Here is a tiny trained network, its code and every weight. The questions are about switching its units off for an input and a class, where a switched-off unit gives its printed mean instead of its output.

import numpy as np


def w(rows, s, z=0):
    codes = np.array(rows[::2]) - 128.0
    scale = np.full(codes.shape[1], s)
    scale[-1] = z or s
    return codes * scale


def f(y):
    return y / 2 * (1 + np.tanh(0.7978845608 * (y + 0.044715 * y**3)))


def log_softmax(a):
    a = a - a.max(-1, keepdims=True)
    return a - np.log(np.exp(a).sum(-1, keepdims=True))


def net(x, mask):
    res = np.array(x, float).reshape(1, 6) / 4 @ E
    y = f(res @ A[0][:, :-1].T + A[0][:, -1])
    res = res + np.where(mask, y, B[0][:, -1]) @ B[0][:, :-1]
    return log_softmax(res[-1] @ U[:, :-1].T + U[:, -1])


A, B = {}, {}
E = w([
[145,120,117,115,245],'x0',
[60,121,92,166,148],'x1',
[145,26,146,146,93],'x2',
[161,71,196,30,178],'x3',
[18,132,171,101,168],'x4',
[155,124,226,246,123],'x5',
],0.013)
A[0] = w([
[77,163,121,120,49,211],'n0',
[184,204,106,166,59,196],'n1',
[172,104,111,131,248,242],'n2',
[160,207,130,161,114,206],'n3',
[161,101,122,25,163,253],'n4',
[212,106,187,112,44,179],'n5',
[89,168,75,147,124,110],'n6',
[193,119,188,97,130,217],'n7',
[112,157,119,160,188,181],'n8',
[147,75,14,156,83,181],'n9',
[44,146,73,105,177,223],'n10',
[116,95,153,245,93,245],'n11',
[114,180,96,124,129,84],'n12',
],0.012,0.0035)
B[0] = w([
[89,183,154,77,110,191],'n0',
[184,242,64,146,113,225],'n1',
[121,38,69,167,163,226],'n2',
[218,255,55,227,160,195],'n3',
[134,79,155,55,150,232],'n4',
[199,141,197,72,118,215],'n5',
[102,213,135,61,133,175],'n6',
[249,76,208,151,235,194],'n7',
[95,152,101,167,250,178],'n8',
[150,99,54,110,15,203],'n9',
[38,100,74,100,121,219],'n10',
[126,129,209,214,3,250],'n11',
[103,150,90,124,168,158],'n12',
],0.0074,0.017)
U = w([
[126,221,99,129,142,115],'0',
[63,109,224,199,110,166],'1',
[140,147,152,167,63,13],'2',
[4,123,109,52,137,161],'3',
[62,73,142,220,168,133],'4',
[168,106,187,79,186,158],'5',
[166,151,73,118,198,65],'6',
[127,77,53,89,89,254],'7',
],0.013,0.0031)

Each question gives the input, the list of numbers given to net, and the class t.
The units are the neurons (one row each of A and B). Each row of codes is followed by its name. A weight is (code - 128) times the scale printed after its matrix; where a second scale follows, it is the last column's (A, B and U).
mask holds one flag per neuron, in row order. A switched-off neuron (its flag False) gives its mean, the last column of its row in B, instead of its output. The means were averaged over made-up inputs and are rounded, as every weight is.
A unit's drop is (log p(t) with every unit on - log p(t) with that unit switched off) / (log p(t) with every unit on - log p(t) with every unit switched off).
The circuit of an input: a set's keep is (log p(t) with only the set's units on - log p(t) with every unit switched off) / (log p(t) with every unit on - log p(t) with every unit switched off). Starting from the 12 units with the biggest drops (on a tie, the unit counted first), units are removed one at a time, each time the one whose removal leaves the highest keep (on an exact tie, the one counted first), for as long as the keep stays at least 0.8.
units of the circuit, in order: the units of the circuit, biggest drop first
k most important neurons: the k neurons with the biggest drops, biggest first
drop of u: that unit's drop, to one decimal
input [5,0,-6,3,3,2], class 3: units of the circuit, in order => (n3, n10)
input [7,-3,-8,7,-5,-4], class 5: units of the circuit, in order => (n4)
input [3,3,-7,8,4,8], class 4: units of the circuit, in order => (n2, n5)
input [7,-3,4,0,-2,5], class 4: 2 most important neurons => (n2, n4)
input [1,-5,-8,1,-2,4], class 6: 2 most important neurons => (n11, n7)
input [2,-6,-2,2,-7,8], class 5: 3 most important neurons => (n7, n5, n9)
input [-8,-1,-8,7,2,-2], class 5: 3 most important neurons => (n7, n9, n10)
input [5,-2,6,0,5,3], class 4: 2 most important neurons => (n5, n2)
input [5,-6,-3,-1,6,7], class 4: drop of n5 => 0.1
input [-7,-2,8,4,-2,-4], class 5: drop of n5 => 0.2
input [5,-6,0,-3,-4,-6], class 7: drop of n9 => 0.3
input [-3,-2,0,5,-5,8], class 5: drop of n5 => 1.3
